Below is a small trained network, with its code and all its weights. Each question gives an input and a class and asks what happens when units are switched off, that is, made to give their printed mean instead of their output.

import numpy as np


def w(rows, s, z=0):
    codes = np.array(rows[::2]) - 128.0
    scale = np.full(codes.shape[1], s)
    scale[-1] = z or s
    return codes * scale


def norm(h):
    return h / np.sqrt((h * h).mean(-1, keepdims=True) + 1e-5)


def f(y):
    return np.maximum(y, 0)


def log_softmax(a):
    a = a - a.max(-1, keepdims=True)
    return a - np.log(np.exp(a).sum(-1, keepdims=True))


def net(x, mask):
    res = np.array(x, float).reshape(1, 3) / 4 @ E
    u = 0
    for l in range(2):
        y = f(norm(res) @ A[l][:, :-1].T + A[l][:, -1])
        res = res + np.where(mask[u : u + 10], y, B[l][:, -1]) @ B[l][:, :-1]
        u += 10
    return log_softmax(norm(res)[-1] @ U[:, :-1].T + U[:, -1])


A, B = {}, {}
E = w([
[53,145,103,91,210,165,78,101],'x0',
[155,159,178,2,94,106,122,121],'x1',
[163,95,106,110,152,58,34,227],'x2',
],0.011)
A[0] = w([
[191,200,186,63,118,215,113,118,42],'0.n1',
[127,82,97,100,221,83,129,151,253],'0.n2',
[168,135,165,162,170,99,140,189,88],'0.n3',
[2,31,73,79,246,108,161,110,175],'0.n4',
[170,106,92,174,167,27,251,140,81],'0.n5',
[96,129,117,157,131,38,246,159,138],'0.n6',
[247,68,143,108,150,94,192,157,136],'0.n7',
[118,98,129,126,88,7,46,102,82],'0.n8',
[135,128,95,100,113,60,84,173,186],'0.n9',
[101,141,4,189,173,90,136,106,184],'0.n10',
],0.0068,0.0027)
B[0] = w([
[170,87,100,108,112,147,138,67,200],'0.n1',
[69,132,108,180,140,177,169,106,231],'0.n2',
[127,215,123,120,151,254,134,114,166],'0.n3',
[139,97,185,139,112,27,95,146,255],'0.n4',
[130,55,195,92,176,99,107,149,185],'0.n5',
[93,114,189,111,131,155,103,72,181],'0.n6',
[98,179,159,150,238,80,150,102,202],'0.n7',
[194,170,80,83,99,120,81,88,192],'0.n8',
[137,131,186,134,84,120,159,95,223],'0.n9',
[194,78,126,15,54,169,120,113,226],'0.n10',
],0.0077,0.0058)
A[1] = w([
[177,133,73,83,176,85,82,201,128],'1.n1',
[61,99,109,112,132,134,108,140,57],'1.n2',
[113,153,141,128,155,144,146,65,253],'1.n3',
[156,209,142,42,134,120,120,120,69],'1.n4',
[134,135,164,72,128,117,123,123,177],'1.n5',
[150,121,143,128,89,88,179,136,178],'1.n6',
[146,138,165,183,80,119,158,167,168],'1.n7',
[7,136,113,83,154,194,78,126,82],'1.n8',
[137,88,78,202,145,157,130,114,132],'1.n9',
[178,173,101,132,131,137,95,157,166],'1.n10',
],0.013,0.0024)
B[1] = w([
[103,230,133,160,67,199,213,73,224],'1.n1',
[109,76,198,130,158,86,112,141,169],'1.n2',
[86,194,121,167,76,146,59,227,243],'1.n3',
[140,56,60,152,164,150,149,123,255],'1.n4',
[157,47,160,199,118,110,112,174,235],'1.n5',
[78,152,73,97,216,125,80,142,189],'1.n6',
[111,191,124,103,200,44,115,70,175],'1.n7',
[195,187,137,122,183,74,202,99,221],'1.n8',
[224,107,61,56,113,125,152,155,188],'1.n9',
[2,149,170,121,78,196,112,129,169],'1.n10',
],0.0083,0.0088)
U = w([
[144,153,204,181,251,13,160,71,155],'0',
[73,230,110,186,23,255,160,100,170],'1',
[252,15,31,90,121,183,163,101,168],'2',
[47,23,165,201,90,167,29,198,137],'3',
[70,119,83,95,81,108,62,119,2],'4',
],0.01,0.0054)

Each question gives the input, the list of numbers given to net, and the class t.
The units are the neurons (one row each of A and B). Each row of codes is followed by its name. A weight is (code - 128) times the scale printed after its matrix; where a second scale follows, it is the last column's (A, B and U).
mask holds one flag per neuron, layer by layer. A switched-off neuron (its flag False) gives its mean, the last column of its row in B, instead of its output. The means were averaged over made-up inputs and are rounded, as every weight is.
A unit's drop is (log p(t) with every unit on - log p(t) with that unit switched off) / (log p(t) with every unit on - log p(t) with every unit switched off).
The circuit of an input: a set's keep is (log p(t) with only the set's units on - log p(t) with every unit switched off) / (log p(t) with every unit on - log p(t) with every unit switched off). Starting from the 12 units with the biggest drops (on a tie, the unit counted first), units are removed one at a time, each time the one whose removal leaves the highest keep (on an exact tie, the one counted first), for as long as the keep stays at least 0.8.
units of the circuit, in order: the units of the circuit, biggest drop first
k most important neurons: the k neurons with the biggest drops, biggest first
k most important neurons of layer l: the k neurons of layer l with the biggest drops, biggest first
drop of u: that unit's drop, to one decimal
input [3,-1,0], class 3: units of the circuit, in order -> [0.n4, 1.n8]
input [-5,-5,2], class 0: units of the circuit, in order -> [1.n7]
input [-6,8,-4], class 2: units of the circuit, in order -> [1.n4, 1.n1]
input [-1,1,-3], class 3: 3 most important neurons of layer 1 -> [1.n1, 1.n8, 1.n3]
input [-7,-8,8], class 1: 3 most important neurons of layer 0 -> [0.n3, 0.n4, 0.n8]
input [-7,5,8], class 1: units of the circuit, in order -> [1.n1, 1.n10]
input [6,-7,8], class 1: 2 most important neurons -> [1.n1, 0.n10]
input [1,-8,7], class 2: 3 most important neurons -> [1.n9, 0.n2, 1.n3]
input [3,-4,1], class 2: 4 most important neurons of layer 0 -> [0.n2, 0.n10, 0.n9, 0.n5]
input [6,-7,4], class 2: 4 most important neurons -> [1.n9, 0.n10, 0.n7, 1.n7]
input [7,-7,5], class 0: 2 most important neurons -> [1.n8, 1.n2]
input [4,-8,-7], class 2: 4 most important neurons of layer 1 -> [1.n9, 1.n1, 1.n10, 1.n8]
input [5,-6,-5], class 2: units of the circuit, in order -> [1.n9, 1.n1]
input [7,4,-3], class 0: units of the circuit, in order -> [1.n8]
input [-1,-3,0], class 3: 3 most important neurons of layer 1 -> [1.n8, 1.n9, 1.n4]
input [-8,-8,7], class 0: 3 most important neurons -> [1.n7, 0.n7, 1.n4]
input [7,0,6], class 0: 4 most important neurons -> [0.n2, 1.n8, 1.n3, 1.n2]
input [-4,-6,1], class 2: 2 most important neurons -> [1.n9, 0.n4]
input [-3,-7,5], class 2: 2 most important neurons of layer 1 -> [1.n9, 1.n3]
input [3,7,8], class 1: units of the circuit, in order -> [1.n1]
input [0,7,-4], class 2: 2 most important neurons of layer 1 -> [1.n4, 1.n1]
input [2,0,-3], class 3: 2 most important neurons of layer 0 -> [0.n4, 0.n2]
input [5,5,7], class 1: 2 most important neurons -> [1.n1, 0.n8]
input [8,1,-3], class 0: drop of 1.n8 -> 1.7
input [1,2,6], class 1: drop of 1.n1 -> 0.4
input [-5,-4,-3], class 0: drop of 0.n3 -> 0.0
input [5,5,8], class 1: units of the circuit, in order -> [1.n1]
input [1,2,5], class 1: drop of 1.n1 -> 0.4
